Below is a small trained network, with its code and all its weights. Each question gives an input and a class and asks what happens when units are switched off, that is, made to give their printed mean instead of their output.

import numpy as np


def w(rows, s, z=0):
    codes = np.array(rows[::2]) - 128.0
    scale = np.full(codes.shape[1], s)
    scale[-1] = z or s
    return codes * scale


def f(y):
    return y / 2 * (1 + np.tanh(0.7978845608 * (y + 0.044715 * y**3)))


def log_softmax(a):
    a = a - a.max(-1, keepdims=True)
    return a - np.log(np.exp(a).sum(-1, keepdims=True))


def net(x, mask):
    res = np.array(x, float).reshape(1, 4) / 4 @ E
    y = f(res @ A[0][:, :-1].T + A[0][:, -1])
    res = res + np.where(mask, y, B[0][:, -1]) @ B[0][:, :-1]
    return log_softmax(res[-1] @ U[:, :-1].T + U[:, -1])


A, B = {}, {}
E = w([
[199,202,218,230,119,123,195],'x0',
[129,121,127,125,132,136,135],'x1',
[71,180,33,193,254,104,115],'x2',
[172,238,193,27,145,218,42],'x3',
],0.0077)
A[0] = w([
[89,83,97,63,130,177,83,107],'n0',
[54,91,94,76,143,110,81,89],'n1',
[89,114,21,38,150,146,66,123],'n2',
[68,201,70,202,253,145,87,14],'n3',
[190,186,140,65,209,167,85,32],'n4',
[141,214,149,228,122,126,181,94],'n5',
[175,237,189,55,178,194,26,2],'n6',
[167,227,184,203,160,144,163,80],'n7',
[199,204,174,198,136,152,143,144],'n8',
],0.0068,0.0019)
B[0] = w([
[105,184,106,80,122,175,168,190],'n0',
[119,177,93,109,133,91,190,191],'n1',
[82,168,98,70,144,128,169,236],'n2',
[159,48,255,111,23,227,26,237],'n3',
[159,69,95,177,182,52,121,197],'n4',
[128,176,92,106,152,103,169,201],'n5',
[178,49,106,203,160,64,113,255],'n6',
[121,168,96,63,129,127,176,207],'n7',
[37,173,117,65,102,138,166,205],'n8',
],0.0087,0.0073)
U = w([
[96,246,91,64,171,139,170,210],'0',
[132,44,76,237,198,49,143,156],'1',
[147,99,226,82,37,213,79,2],'2',
],0.012,0.00089)

Each question gives the input, the list of numbers given to net, and the class t.
The units are the neurons (one row each of A and B). Each row of codes is followed by its name. A weight is (code - 128) times the scale printed after its matrix; where a second scale follows, it is the last column's (A, B and U).
mask holds one flag per neuron, in row order. A switched-off neuron (its flag False) gives its mean, the last column of its row in B, instead of its output. The means were averaged over made-up inputs and are rounded, as every weight is.
A unit's drop is (log p(t) with every unit on - log p(t) with that unit switched off) / (log p(t) with every unit on - log p(t) with every unit switched off).
The circuit of an input: a set's keep is (log p(t) with only the set's units on - log p(t) with every unit switched off) / (log p(t) with every unit on - log p(t) with every unit switched off). Starting from all 9 units, units are removed one at a time, each time the one whose removal leaves the highest keep (on an exact tie, the one counted first), for as long as the keep stays at least 0.8.
circuit, biggest first: the units of the circuit, biggest drop first
unit that matters most: the unit with the biggest drop
top k neurons: the k neurons with the biggest drops, biggest first
drop of u: that unit's drop, to one decimal
input [-7,-2,-4,-6], class 0: circuit, biggest first : [n6 n3]
input [-2,-4,-6,6], class 1: unit that matters most : n6
input [8,4,7,-1], class 0: top 3 neurons : [n5 n7 n8]
input [7,-3,0,-7], class 0: circuit, biggest first : [n6 n5]
input [-6,4,-3,-5], class 0: top 2 neurons : [n6 n3]
input [-4,-1,-2,-4], class 0: top 3 neurons : [n6 n3 n4]
input [6,-5,5,-6], class 0: top 3 neurons : [n6 n5 n7]
input [-5,6,-4,4], class 0: top 3 neurons : [n3 n0 n2]
input [2,-5,-4,6], class 1: top 2 neurons : [n6 n3]
input [-7,1,-5,6], class 0: top 3 neurons : [n0 n3 n2]
input [-5,-1,-5,7], class 1: top 3 neurons : [n6 n4 n3]
input [-2,2,5,4], class 2: top 2 neurons : [n3 n5]
input [-7,2,-4,6], class 0: top 3 neurons : [n0 n2 n3]
input [7,-5,0,-7], class 0: unit that matters most : n6
input [-6,7,-5,8], class 1: top 2 neurons : [n6 n4]
input [-4,4,5,1], class 2: top 4 neurons : [n3 n5 n7 n8]
input [-3,0,5,-2], class 2: drop of n3 : 0.6
input [0,-2,2,1], class 2: drop of n5 : 0.2
input [0,4,0,8], class 1: drop of n6 : 0.2
input [2,-2,6,6], class 1: circuit, biggest first : [n6]
